Every row comes from one small tree of marks. The marks that hang from a mark follow it in brackets, in alphabetical order. Every link used is in the known rows. Which tree was each row made from?
Each row is shifted at random along 8 fixed directions that mean nothing.
Known rows
givok{repa{fupu} tadag}: [-327   -5   90   42 -124   53 -166 -146  -69   42 -438  124   18  -57
  241  -76 -107 -315  -71  -59   92   87   63  285  338  159  140 -104
  -70  410  -91 -159  -64  232 -115   86    8  230  299 -172  197 -129
 -146  128  208  243  119  555 -245 -228  266  223  -53   43   78  245
  -82 -391   82  -12  247]
lofir{sufevu{gedov{kopom{givok}}}}: [-195  224   -7   57   -3 -230   51 -182   35  163  371  -53  -34  -99
 -179  200   73   40  146  424 -107 -170  115  -21 -362  150  -26 -166
   38  -28 -115  127 -127   -5 -118   43 -160  -43 -116 -170  -78    4
  196 -236 -159 -258  -44 -155 -212   11  107 -210   51  -44    1 -165
   63  -80  221  -34  -73]
givok{fupu{gedov tufep} repa{lofir sufevu{pefo{kopom}}}}: [ 229  -14   93  591  359 -259 -440 -268 -162  148  584 -148  -11  -71
  417  304 -135  433  128  -56  230 -149 -123 -211  -78  221 -341  235
 -286 -425   82 -284   67 -531 -314 -108   -8  -81 -299 -359  389  424
 -166 -520   32  531  120 -120  127  -75 -159 -671  641  208  -53 -270
  269  205 -207 -198  -96]
repa{fupu{gedov tufep} lofir{debo pefo} sufevu{givok}}: [ -98  -94  208 -278   59  293  180   94  223 -249   -2   61  193  -17
   65   82 -161 -172  218  235 -176  -16  138  329 -207  217  114 -583
  146  199 -229   83 -148  391    1 -113   41  -46   18 -229 -387 -312
  103 -127 -305 -291 -364  -43  -61 -177  148   50   35  173  281  219
  129   -1 -210  195  -56]
lofir{debo{repa} pefo{givok kopom} sufevu{gedov{fupu}}}: [  24 -142  225 -228   56  210  129  298   80 -209   28  101  204 -117
  105  251 -484 -143  312  317 -230 -148   47   54  -56  177  114 -415
   -7  165  -28    2  -73  234 -174 -236  -61  -44  153  -53 -284  -88
    0 -275  -19  142 -128   67  204 -148   73  -46  380   26  117  131
  -35  -51 -259   25   37]
debo{repa{fupu{tufep}} sufevu{givok pefo}}: [ 204   26   18  162  116  -83   83   26  -35  159 -148  -47    0  -65
  449   90 -415 -150  188 -204  -84  -93 -276   77  -95  287 -151  -43
  -33   56  213  -83 -328 -129 -298 -258 -183 -177   56 -470  190  138
 -234 -142  166  443  256  273  127    8  -42 -196  251   59 -148   79
 -175 -172 -138  111  120]
lofir{pefo{kopom sufevu{givok}}}: [-122 -107  -52 -212   29  138  352  226  139 -227 -243 -127  196   74
   22  -95 -157 -376  211  191 -231  -60  114  105 -128   85  194 -304
  148  299 -205  155 -172  289   50 -205   28   50   -2 -114 -234 -327
  161   47 -251 -329 -268  111   82  -66  183  124 -161  -34  207   20
 -102    9  -28  151   87]
tadag{givok{repa{fupu lofir{debo}}} tufep}: [-198 -203  371 -464 -214  297    0  285  271 -484 -149   47  -41  -21
  -84  -32  118  -73 -131  203  -12  164  124  -18  106 -234  206  -91
  139  373 -217   21  170  450  230   83  207   32   68  129 -103 -226
    7  433 -189 -283 -348   74   88   47   56  253 -245  206  144  334
 -197   46  -65  186  -68]
zipep{pefo{kopom{gedov} repa{lofir} sufevu}}: [-210  115  -89  -72   33 -244  -24   83    6    3  -81  100    5   93
  333  132 -141 -256  124  -51 -228   -8 -285 -106   67  128   42 -253
 -142  566 -123   33 -364   28  -52 -428 -147   83  -25 -247   82   86
 -297 -189  -22  303  245  189   15  -43  -63   47 -145    1   37  -79
 -450 -112  180  232  356]
repa{sufevu{gedov{kopom}}}: [  23  161  246  -97  -21 -108 -215   70   54 -161   11   25 -122  -52
  171  -19 -177 -127 -152  106  -12  134 -142   44  144  -74  133   -7
  -39   83  160   21 -101  -56   35 -186 -203   55  -71 -121  212  101
 -503   18   58  132  276   45  101   59  -74  -47 -123   53 -173  372
 -441  -45   23   -1  171]
gedov{fupu{tufep} givok lofir}: [ 145   47  275 -113   27  -48 -135  333  129 -184  -91 -138 -118 -154
  260   -4 -319 -128  -56  103   17 -156  -78   84   22 -118   18   48
 -223 -295  244  -63  -62  -61   76 -131   70  -10   13  -13   93   38
 -380   15  159  240  143   97  170  182 -209 -102  -35   84 -128  366
 -368   -3 -304   20  218]
repa{fupu{gedov} lofir sufevu{pefo{zipep}}}: [-190  -16  207 -245   17  188  -68   24   59 -258   20   11   79   49
   62  -31 -190  -70   29  176  -86   79   94  298   84  215  210 -445
  121  153 -196   37 -207  286  -12  -60 -113  -70  107  -55 -132 -115
 -253   15 -162 -143 -159  -54 -136  -67  200   36   24  119  115  337
 -105   12 -114  102   18]
sufevu{gedov givok{tadag}}: [ 100 -185 -170  113   81   18  180   81   98 -154 -126 -173  312  -39
   97 -169   64 -154  267   27   60  -14  357  121 -194  271   76 -191
   74  171 -207  -12   20   90  189   33  113   11   88 -143 -216 -188
  401   -8 -227 -361 -361  153 -109   -7  161   62   55   58  300  -49
  300  -16  -94  136  -51]
sufevu{gedov givok{repa}}: [ 132   30 -126  253  103  -99  -39  -50   -7  -72  -57 -294  219   29
   57 -181  -89 -154   96   92  217  -22  283  134  -91  241   94    3
   52    8   30  -53  -16  -89   62  -17 -122   88  -20 -199   99 -104
   58 -143  -59 -135  -90  139  -95   19  194 -266   52  -61   86    3
   98 -102  -25  -55   47]
tadag{givok{fupu{lofir{pefo{sufevu zipep}}}} tufep}: [-134 -162  147 -211   93   44   86  250  146 -145  -50   16 -124  -44
  256  139  -71  -67  226  109 -232  -26 -184 -164  -30  -55 -189   40
    4  374 -184 -115  -31  158  -80  -94  212  -97  -26 -212  -48   98
  -27   78 -169  229  -37  221  280    9  -13   37   66  225   -2 -127
  -75    2   -6  251  -57]
lofir{fupu{tufep} sufevu{gedov{kopom{givok}} pefo{repa}}}: [-211  -75  414 -190  110 -144 -235  -21  170 -320  -12  -84  -80  188
 -166  227  237   -8  103  798  244  -66  368 -397  150 -171  134  281
  101  360 -229  201  207  182  -21   16  224  305  -70  -30  305  108
   98   38 -144 -309 -146 -155  -56  156   79    5 -397  -85 -111 -122
  -73  129  283  -93   49]
gedov{fupu{tufep} givok{tadag} kopom lofir}: [ 251 -233   32  268   76  -74  -18  385  142 -166   25 -324  214 -234
  427   -7 -255  -69  263 -111   60 -395  184   33 -237   68  -28 -139
 -412 -424   56 -187   19 -247  272  -26  433  -39  -46 -114 -326   -7
  278 -153  -18   85 -206  190   70  109 -323 -142  186  246  223  193
  108  168 -489   62  121]
sufevu{gedov pefo{givok kopom repa{lofir} zipep{fupu}}}: [-230 -220   96   87  342 -203 -126 -117    5 -267  -11 -202 -148  466
  158   75   20  -18  292  355  -25   65  120 -337   63  237 -232  236
  339  596 -333   11 -115  221 -312 -113  105   55  -39 -318  421  134
  -29 -161 -104  -62    4  -63   35  209  288 -161 -234  -89  -74 -546
   73  123  363  119  -13]
zipep{fupu{lofir{debo sufevu} tufep} pefo}: [-206   82  105 -277  -95  300 -111 -122  -72 -103 -106 -105  202   11
 -268  148 -159   85  188  458  214 -227  395  301  179  156  180 -353
  -15  -71 -151   20  118  242 -192  222  181  189  200  288 -192 -224
  253 -125 -114  178 -157  -70  -30 -119  190  -81  285  -48  128  225
  218  -50 -158 -115 -243]
debo{givok{fupu{gedov}} lofir{pefo{repa}} tufep}: [  15  179  340 -428 -276  -42  490  173  255 -166  108 -128 -112 -252
 -298   52  274  -97 -173  396 -114    0  -75 -118 -279 -429  189 -138
  239   96   59  490  -33  211   49 -160 -210  -56   -7  239    6 -366
  -42  428  -95 -481 -118 -138  -40  232 -163  143 -119  -66 -102  185
 -783  231   71  130 -172]
kopom{gedov{fupu{lofir{debo{sufevu}}}} givok}: [ -42   68  117   21  151  -74  162   44   67   31   41   17  -30   -2
  -18  139   34 -136  210  420  -68 -173   27  -84 -304   12 -176  -82
   30   84  -73   81  -31   77 -152  -29  -50 -173  -27 -165   12  -53
  125 -198 -111  -74  -92  -12  -61   23  148  -72   76    9   84 -235
  -19  -21   55   71  -31]
pefo{givok{fupu} kopom repa sufevu{gedov} zipep}: [ -27  104 -133  159  278  -60 -125  272 -152 -114  108 -186  326  -15
  310   98 -570 -104  205  -10  -33  -59  -51  176  248  428  193 -215
 -253  167   47 -187 -327 -308 -197 -503 -407   39    8  -25   64  117
 -535 -441   65  473  270  142  197 -179  206 -470  586  -37  -53  -81
 -282   11 -277  -68  275]
kopom{gedov{fupu{tufep} lofir} givok{tadag}}: [-244   19  310 -293   18    9  240   45  170  -67  206   99 -269 -156
 -184  222  230   22   54  566 -274 -124   27 -140 -456 -104 -152 -135
  178  -42 -263  239    6  453 -166  100   23 -309  104   -9   80 -160
  216  141 -188 -406 -383 -178  -50  165  157  117   61  138  169 -119
  -83  100   36  100 -188]
kopom{fupu gedov{lofir}}: [ 241 -253  289  -19  220   53 -166  264    3 -271 -156   90  -37  108
  199   11  -20  -41   69  150  156   46   43 -353  215 -225  -57  185
  -86  132   62  -74  261   33   63  -73  202  -83   68   49  226  291
 -146  -31   71  243  -42   53  260  122  -66  106   89   97   19   12
  -68  165 -159    6   66]
fupu{lofir{debo{givok repa}} tufep}: [ -29  111  211  -33  -49   70    5 -114  -46   23 -120  -32  -10  -70
  -19  109 -128   10   36  199  163 -205   64  134   13  -19  -98  -53
  -16  -51    7    3  102   18 -264  140   60  122  224   24   53 -151
   73  -83  129  262   73  111  -72  -77   87  -49  100  -17  -20    8
  -64  -38  -78 -100  -66]
zipep{fupu{gedov lofir} pefo{debo kopom{givok} sufevu}}: [-197   99  -23 -364   82    8  164  118   47  -49  122  135   31 -108
  179  306 -126   44  278  153 -397  -71 -241   53  -51  189 -108 -492
  -63  246 -255  105 -261  195 -207 -345  -69 -137   34   17 -169  -13
 -104 -191 -243  305   51  -94  229  -90    2   80  330   40  162 -117
 -158   53 -120  313  -33]
fupu{gedov{kopom} tufep}: [ 237   75  182  306  146 -100  -30  -14  -59 -108   11 -399   13  138
   81  -72 -209  -22   70  215  198 -223   54 -100 -147 -192 -155  230
   37 -349  191    5  110 -282 -109   -9  144   96 -191  -89  202  -29
  -22 -209  -22  187   48    7  141   79  -23 -425   44   39  -84  -50
 -118  241  -75 -200  -93]
fupu{gedov{kopom} lofir{sufevu{givok{tadag} pefo}} tufep}: [ 178 -154  193  117  210    5  -90   58  -30 -231 -258 -212  251  -47
  408  -12 -329 -104  385  196  195 -332  248   69   48   83 -104 -119
 -191  -57 -132 -155  159  -76  -43   75  432  220  184 -152  -89   40
  199 -229  -94  408 -102  352  114  -73   -1    4  175  148  206   73
  189   59 -314  -15   44]
lofir{debo fupu sufevu{gedov{kopom} givok pefo{zipep}}}: [-224  206  134 -253   74  -81 -199  -41   71   96  281  186  141 -186
 -120  358 -342   43  331  585  -98 -239  191  227  -27  418  239 -369
  -41  271 -137   82 -138  211 -321  -23 -272  111  176 -150 -170   44
  -62 -431   60  106  149   20 -170 -195  221 -241  295 -120 -111   51
  137 -328   96 -144   97]
kopom{fupu gedov givok{repa tadag}}: [-190 -296   79  -36  138  182  163   10   53  -91  -84  158  103  -51
  -40  159  384   22  221  338   21  -31  374 -224 -119   88  -43 -103
    1  264 -424   -5  241  361  -25  163  251 -216  178    0  -18  -27
  567   64 -250 -325 -588   58 -112  -86  295  294  234  152  426 -309
  412   61  -62   80 -145]
gedov{kopom{givok{fupu repa tadag}}}: [ -45  -92   46  115   15   46  202   97  121 -117 -259 -200  114  -98
  100 -133   38 -381   70  137    3  -73  162  108 -190  -48   64  -43
   43   52  -62   23  -21  181   62   35  121   71  -71 -199  -24 -342
  188  115 -138 -262 -205  311   -4  -35  150  -12  -46   82  202   93
  -59  -11  -28   20   10]
fupu{gedov{lofir{debo sufevu}} tufep}: [-342  120   82   75  -19 -193 -349 -343  -85  222    4  168   18  -81
  144  282  -51  155  262  287  217 -289  190   79  182  293 -152 -196
 -332  250 -254 -217  102 -114 -219  209  288  294  321  -56  -55  208
  231 -366  103  458  161  193 -421 -257   61  114   76   15   83 -152
  307 -272  121  -94  163]
lofir{debo{tufep} pefo{repa}}: [ 226 -143  262 -250   52  230  169  209   76 -314   79 -134   24  150
 -256   70 -169  -61   72  347  -15  -82   65 -125  -75 -235  148  121
  258 -107   71  221  140  168  -79  -76  -13   41  -58  114   35 -247
   44  -15  -11 -153 -231 -133  277  105   14 -210   30  -59  -24   13
 -104  256 -100 -148 -177]
repa{sufevu{gedov{givok{tadag{tufep}}} pefo}}: [ 191   58   79    4  118   49  153  122   -2 -167    9 -309  -24   21
  175 -158 -450 -285  152  200 -187  -51  -49  219 -292  149   -2  -55
  215 -177   90   28 -262   44 -131 -106 -193 -151  -90 -341  109 -178
 -228  -85 -129   -4  -48  138  187   94  191 -391  118  127  -40  213
 -134  -30 -100    8  -95]
debo{repa{lofir} sufevu{gedov{givok} pefo} tufep}: [  21  340  109 -123 -216 -396  117 -121   85  251  596   13 -297 -376
   24  321   22  290  -65   51 -274 -115 -361 -104 -519  131  -26 -218
  -22 -173   76  249 -347 -130 -211 -185 -473 -352   20 -196  103  124
 -147    4   66  -75  146 -222 -191  235 -253 -181  220   31 -158   97
 -494    2  106  115  -54]
sufevu{gedov{givok lofir{fupu}}}: [  84  182  -47  121  -24 -188   -4  101   53  -48  254 -301  151 -120
  -93  -63  -76  -61   50  241  100 -167  228  111 -250   62  186 -171
  -72 -205   95   73  -81 -170  154  -37 -156   42  -91    0 -158  -96
   12 -195  -64 -234  -47  -87 -212   98   -9 -344   48  -57   -2  109
 -122   14  -39  -60   29]
givok{repa{fupu lofir sufevu{pefo{debo kopom}}}}: [ 291 -275  187    9  164  247   -4  287   54 -460   -3 -179  149  108
  223 -150 -286 -200  -35  -85  -30  160  -57   55   11  -39  113  -94
  145 -151   57    3  -77   97  132 -247  -57  -84 -177 -136   65 -143
 -320   11 -130 -107 -226  -27  363   43   17 -211  108  165  138  297
 -123  266 -362   52  -17]
pefo{debo givok kopom}: [-196 -204  131    0  143  -92 -167    9   36 -150  -35  144 -129  175
  202  185  138  139   98   16  -24  120  -83 -317  302   56 -196  223
  -76  514 -248  -77  120  -15 -152 -141  205   93  -17  -29  257  166
  -41  -44   30  138  140  -27  128  -41   43  184 -153  -47  -67 -458
   96  101  121  103  157]
sufevu{gedov{lofir{fupu}} givok pefo{kopom zipep}}: [ 142 -114 -138  -76  222 -190   42  288  171 -152  459  -82  246 -145
  149  126  -99  171  294   35 -234 -136   61 -124 -360  309  115 -356
  -29   58 -196  137 -176   29  122 -286 -128 -198  -66 -149 -258  145
   67 -222 -214 -244 -194 -213   75  118 -163 -215  258   63  133 -115
   -8  201 -214  189   53]
pefo{kopom repa{fupu{gedov{givok} tufep}}}: [ -61 -169  176  -59  146   16  147  148  122 -214  133   11  -36   90
  170  201  -17   79   73   76 -241   -8 -114 -251 -121  -58 -202  -43
  120  106 -144   75  -78  143  -79 -277   82 -131 -100 -100   67   -5
   22  -34 -146  -71 -200 -187  197   33  -68  -15   11  133  100 -211
 -146  284 -103  175  -19]
pefo{debo{sufevu} givok repa}: [  20  -27  197 -133  148 -142  -15   88   55 -134  323   25 -238   39
   25  284   71  185   10  158 -146  122 -308 -355   85 -106 -227  305
   93  108  -27   82  -80 -115 -176 -286 -164 -106 -127   20  359  144
 -313  -21   13   65  172 -252  311  185  -37 -101  -19  -81 -217 -356
 -183  219   76   60  -16]
pefo{kopom{gedov} sufevu{givok}}: [-421  313  -50 -168   49 -245   72 -190  -22  378  415  414 -214 -238
  124  450 -148  176  166  135 -544  -87 -367   42 -245  440 -190 -399
  -76  316 -245   57 -378  162 -511 -246 -434 -293  149 -272   60  172
 -127 -302   22  240  213  -80  -80 -183  168   12  375   17  -11 -299
  -66 -276  186  140  112]
kopom{gedov{givok{repa}}}: [ 139  -46  -14  299  165 -173 -137   43  -65  -36  -50 -110   37   29
  243  -15  -14  -44   90  -13  205  -72   76 -191   54   -7  -77  232
 -186   32   79 -158   94 -257   56  -57   85   27  -56 -152  192  197
  -21 -179   66  223   54  184    1   36  -66 -114    3   20   18 -155
   36   -7  -32  -49  131]
kopom{fupu{tufep} gedov{lofir{pefo{debo} sufevu}}}: [ 146   86  226    5  211 -112  -77  200  -20  -26    3    2  -29   57
  169  130 -258 -205  151  329   -4 -179 -145 -214  -82 -154  -38    2
 -128   90  136   49  -33  -89 -118 -235  -52  -21  -70 -193  205  215
 -287 -335   66  368  169  131  181   -3  -26 -247  131   42  -94  -56
 -298    2  -64  -64  213]
sufevu{gedov{fupu} givok pefo{debo{repa} zipep}}: [ 413  -38  -34  121  319 -169  107  292  120 -224  243 -467  123  159
   68 -119 -297 -101  221  216  -67 -110  -12 -107 -399  166  -17  142
  281 -183  127  184 -237 -120  -15 -323 -320 -229 -233 -307  209  -60
 -232 -205 -108 -233  -80 -148  258  292   91 -631  112  -70 -110 -158
 -187  223 -123    4    7]
repa{fupu{gedov{givok kopom} lofir} sufevu}: [-327  275  223  -92  -86 -125  -46 -149   94   26  226   14 -126 -141
   67  140  -31    2  -54  254 -172  -63  -54  201 -111   67  -10 -325
  -19   21  -90   68 -213   82 -105  -47 -161  -50  -58 -185  -41  -95
 -168  -59 -108  -64   82  -82 -237  -55   57  -30  -97   74  -16  175
 -249  -76   69   98   48]
sufevu{gedov{givok kopom} pefo}: [  14   17  327 -157    8 -146 -224   19  104 -321  -38 -210 -134   69
    1 -109  -47    4  -52  431  157  -74  248  -76  104  -72  168  231
   92   52  -20  121  100   86  -12   87   25  131   46  -12  348  -34
 -144  140   34 -128    6   -1  -39  244   67  -68 -314  -64 -159  199
 -254   61  130 -104   88]
lofir{debo fupu pefo{sufevu}}: [-213   60  118 -728 -190  190  343  427  362 -237   60  211  214 -242
 -306  156   33 -273   39  402 -379  -10    0  130 -183 -185  502 -595
   95  333 -197  413 -163  476  251 -301 -171   99    7  186 -554 -404
    0  144 -282 -545 -273 -120   -6 -143  -30  259 -181  -45  189  321
 -389   18  -32  153   94]
pefo{debo repa zipep{fupu}}: [ -96  -66   87 -125  242 -105 -167   58   10 -114  329   28 -201  207
  -56  297   61  246   68  170  -97  102 -207 -347  172  -26 -192  304
  169  171  -92   61  -80    6 -189 -230 -115  -89  -98   25  333  250
 -291 -121   38  132  161 -281  282  156    4 -204   47  -88 -192 -426
  -53  217  113   14  -46]
givok{fupu repa tadag{tufep}}: [-225  -48  125  285   84 -179  -67 -284  -18  213  -65  -60 -337   11
  212   97   99 -156   62  146  -47   34 -181 -157 -119    1 -387  412
  177  222  -79 -127  -10  136 -384  112   91   32  -65 -504  546  -37
   18   50   71  174  100  366   26  -34  227 -197   37  118  -67 -285
   86 -186  336  -43 -105]

Write each row's tree
[-202  215  229  -85 -302   -9  226 -108   43   65    9  -30  -56 -111
  -97  145   -6    5 -104  112   14  -82   21  115  -90   49  210 -316
   25  203   14  196 -103   95 -199  -68 -208  -44  136   16  -37 -213
   23  119  116 -109   -1    8 -353  -27   15   48   63  -51  -50  147
 -465  -39   56   52    7] : debo{givok repa{fupu{gedov} lofir{pefo{kopom}}} tufep}
[-347  350   87 -158  -20 -198  -20 -134    5  113  386 -104 -125   62
 -343  183   71  156  -43  507 -102 -187    8  -39 -222  115  227    0
   87  116 -202  357 -155   54 -357  -45 -414  -79 -101   -4  333 -133
 -132  -58   -4 -266   75 -202 -224   12  303 -388   34 -161 -202 -299
 -353   45  246 -174   80] : sufevu{pefo{debo{tufep} kopom{fupu givok{tadag}} zipep}}
[-300  -41   62  -37 -233  -74 -328  131  117  -92 -154  -84  142 -209
  159   -2   15   -3   62   97  290 -250  427  190  256  206  302 -199
 -512  143 -201 -224  119  -73  294  204  342  200  284  153 -213  -12
  225  123   85   21 -121  289 -434  -39  -56  233  -91   88  177  311
   44 -207 -172   30  331] : gedov{fupu givok{tadag{tufep}} lofir}
[  92  -20  229  202  233 -111  -22   38   26    2   -4  -80 -140  -32
  363  207 -251  -91  194  155  -89 -102 -173 -147  -91  -59 -314  161
  -31  -82  137 -107  -51  -81 -238 -182  154   -2 -154 -373  158  160
 -147 -279   21  366  171  128  233  -14  -90 -238  110  123 -114  -99
    6   21  -38   -9  -21] : lofir{fupu{gedov{givok{repa{sufevu}} kopom} tufep}}
[  93  133   28   41   29 -131  211  -93  -31  194  125  -28  -26 -125
   72  208 -213  -78  260  158 -127 -254 -151   41 -327  118 -187 -137
   34  -32   21   82 -149  -43 -303  -31 -113  -27   43 -274  -77  -49
   91 -268   57  216  139  110  -26  -16  -22 -185  179  -43  -49 -167
  -31 -103   37   23  -87] : fupu{lofir{debo{givok repa tufep} sufevu{pefo}}}
[  93   72  162  -47   70  -98  217  219  107  -95  -41 -114 -157   34
   51  -95 -192 -370   24  270 -251  -51 -217  -63 -371 -195 -143  -76
  224  -37  136  157 -205  198  -24 -178 -143 -179  -72 -203  104 -142
 -237  -31  -34  -98    1   36  129  188   40 -137 -100   41   -4   94
 -420   17   59   93   37] : kopom{gedov{fupu lofir}}
[ -26 -115  -48  -52  182  -22  -32  203   39 -208  -17 -115   47  189
   45   60    5  -47   80   18    0   89  -25 -197  152  -46   17  125
  102  205  -28   13 -113   25   83 -243    3   18 -100   12   74  131
 -185  -14  -55   21   39  -61  207  135  -58  -83  -77  -42  -33 -147
 -159  166  -11   92   32] : pefo{repa zipep{fupu}}
[-278  263   39 -148 -205  -34  373  -60  180  162   96  -88   33 -233
 -228  107   26 -232   62  353 -252 -287   48  249 -551   58  137 -461
   80   37 -117  275 -223  291 -151   29 -194  -48  -15 -177 -272 -495
  304  -19 -153 -399 -164   62 -292 -101  158 -113   38  -19  153   68
 -258 -107  116   26  -24] : gedov{kopom{givok{fupu{lofir{debo{repa tufep} pefo}}}}}
[-167  186   70   50  104 -167 -153 -357  -52  280  501   93 -160 -128
   47  371   -7  410  141  239  -66 -142  -98   17 -100  360 -247  -27
  -83  -88 -173  -26 -110 -172 -429   11 -161 -161  -31 -187  207  174
  -16 -273  -24  197  112 -228 -144 -110   86 -274  353   51 -124 -288
  223  -29   86  -74 -104] : repa{sufevu{pefo{debo{givok{fupu{gedov tufep}}}}}}
[-179  115  122   68  -25  -65  105 -116   47   89   39  -60 -102 -180
  114   65 -110  -95   59  229 -146  -75  -82  102 -183   45 -218  -44
   92   63  -33  -92 -114  146 -270   50  -66  -60  -14 -246   80 -143
  -31  -50  -49  127   39  216  -31  -81  199 -169  174  103   -7  -28
  -73 -181  147   17 -100] : tadag{givok{fupu{gedov{kopom}} repa}}
[-265   64   25  116   56  -30 -149 -319 -143  242  103  184   12  -21
  119  290 -300   38  311  197  -27 -219  104  253   40  549 -162 -315
 -105  242 -192 -221 -167   88 -474  138  -93    0  357 -228  -51   40
  164 -480  176  390  105  189 -313 -225  331 -111  394   -2   81 -177
  377 -347  128  -58   51] : pefo{repa{lofir{debo{sufevu{gedov{kopom{givok}}}}}}}
[ -75 -120  166  148   62  -48 -139  -99   58 -127  -31 -300  -91   32
  -49  -18  179   60   72  359  327 -161  377  -67   29  -30 -116  294
  -28 -170  -89  -86  231  -29  -26  277  360  131   -8   13  177  -97
  286   47  -39 -191 -192  -42 -128  141   88 -105 -131   -4    8 -112
  256  109   23 -125 -121] : gedov{givok{fupu{tufep}} lofir}
[  91 -130  121  155  201  -32 -386  256  -12 -357  146 -195  250   87
  199  101 -150   95   97   35  336  -36  232 -123  406   23  252   56
 -305    6   25 -189   68 -339  241 -198   99  161  -97   99  -74  279
 -253 -242    8  169   32  -42   62   37 -166 -209   72   38  -15   75
  -37  238 -270  -88  177] : pefo{repa{lofir{fupu{gedov{givok kopom}}} sufevu} zipep}
[ -73  -24   86  112   -4 -133 -160   89   51 -168  224 -318  124  -38
   36   60  -46   28   66  156  155 -249  225  -68  -18    5  223  -98
 -241 -135  -56    3   37 -195  134  -39  155  162 -130   14  -75  -15
  116 -115  -64  -88 -107  -39  -80   83 -119 -214  -45    7   69   65
  -78  187 -134  -93  115] : gedov{kopom lofir{pefo{givok{repa{fupu{tufep}}} sufevu}}}
[ 157  -88    2  253  116   23  -88   65  -61  -18    0 -158  177 -209
  244   -6 -108   37  151  -58  208 -173  194  151   64  111  -19   56
 -278 -252   42 -225  128 -218  -16  106  144   39   43  -25  -51  -16
  101 -128   52  241  -52  228   13  -76   -4 -158  376   98   83   22
  245    4 -304  -78  -38] : gedov{givok{fupu{lofir} tadag}}
[  74  258 -287  225  273 -199   45  197 -121  170  518 -137  122 -151
  316  268 -406   17  187 -298 -321  -25 -424  100 -203  321  -21 -187
 -185 -130  188 -104 -555 -383 -169 -540 -518 -232 -323 -284  -63  253
 -561 -478    0  440  395    1  269  -15 -130 -631  559   56 -155 -192
 -240    5 -248   89   69] : pefo{givok{tadag} repa{sufevu} zipep{fupu}}
[-142 -243   -7 -138  200  -53  162  266  213 -457  109 -352   72  175
 -125    9  207  -80  314  432  -69   45  276 -233 -141   20    8  -30
  272  250 -323  151  -36  165  178 -141  226   22 -163   54 -159 -119
  224   20 -412 -577 -304 -279  148  270  116  -13 -250  -61  162 -285
   90  371   82  173 -211] : pefo{givok sufevu{gedov{kopom lofir{debo}}} zipep{fupu}}
[  -9  -89    7  200   81 -156 -107  -18   55  -23 -128  -81   58 -151
  331  -10   63  -89  106   13  136  -24  137    3   -1  142  -76   72
 -144  144  -76 -155   30  -68   39  -10  143  107   66 -239  146   30
   79  -34   -9   79  -39  303 -103  -51   16    2   57  119  117  -19
   72  -99  -22   47  105] : sufevu{gedov{givok{fupu{tufep} repa tadag}}}
[  80 -126  115   49   32  145  -16  134   17 -128  -54 -218  203   29
   40   36 -213   -1  144  153  138 -286  189   47  -45   43    9 -166
 -119 -233  -34  -38   85  -48    1   11  193    1  102   57 -138 -119
  213 -131  -30   79 -251    4   13  -44   23 -149  234   67  167   62
   68  141 -322  -59   20] : gedov{fupu{lofir{pefo{debo{repa}}} tufep}}
[ 258 -182   88  -41   88  250   12  388   62 -334  -97 -124  431  113
  -35  -70 -241 -149  129  139  178 -151  263  -16   93 -132  380 -131
 -114   33   73   59  203  -57  177 -154   91  156 -122  153 -238 -165
   66 -175  -51  -28 -191   36  178 -141  -35 -181  117  -20  118  133
  -76  206 -324 -131  106] : lofir{debo pefo{kopom{fupu}}}
[  69  -68   41   45   92  -66  119  285  116 -309   31 -278  377  -48
   37    1  -22 -209  192  316   69  -90  228 -140 -108 -125  277 -141
  -48   99 -100  136   18  -64  252 -248   79  219 -244   10 -207 -111
   51  -80 -301 -292 -217   20   55  -33  -43 -139  -42  -21  146    9
 -157  196 -125    5   58] : lofir{fupu{gedov} sufevu{pefo{givok{repa tadag} kopom}}}
[  52 -261   58  237  384  -12 -103  100 -103  -13   12   53  -91  249
  301  182 -173   94  239  -42  -92    4 -158 -373  120   63 -314  277
   22  164   -7 -146   32  -52 -312 -174  135 -173  -99 -225  257  368
 -116 -277  100  392  157   13  357   -3   29 -178  243   59 -128 -456
  144  157  -36    5  -11] : pefo{kopom{fupu} zipep}
[  26 -172   -3  217  170    7   -5 -127   30  -77  -61 -207   64   30
  172  -85  -27 -188  137  181   55   55  131   37 -115  205 -134   43
  179   18 -106  -90  -67  100  -83   -6   25  -10  -82 -356  206 -128
   78  -44 -181 -156 -214  114   18  -37  232 -206  117  104  155  -11
  200  -10   40  -14 -109] : givok{fupu repa{sufevu{gedov pefo}}}
[ 158  275  217    0   85   66   61  122 -133  -89  -11 -107  -11  -53
 -100  -77 -247 -198  -86  313   85  -67    9  139  -68 -150  201   89
   19 -191  245  102   17  -28 -191  -27 -366  -77   -7   56  281 -117
 -380  -75  104  152   93  150  114   34  228 -325  277  -25 -128  146
 -364  -32 -126 -217  -13] : kopom{gedov givok{tadag}}
[-187  -78  222    2  -19   10  169 -192    7   37  -98  -34 -353   -8
   -4  101  136  -34   32  240  -70   44  -35 -139  -66  -72 -301  330
  302  148 -132   17   82  262 -340  195  131  -64   91 -182  372 -128
  151  242   44  -34  -51  161   51  104  206   70  -81   40  -75 -232
   66  -61  246   17 -265] : debo{givok{repa tadag{tufep}}}
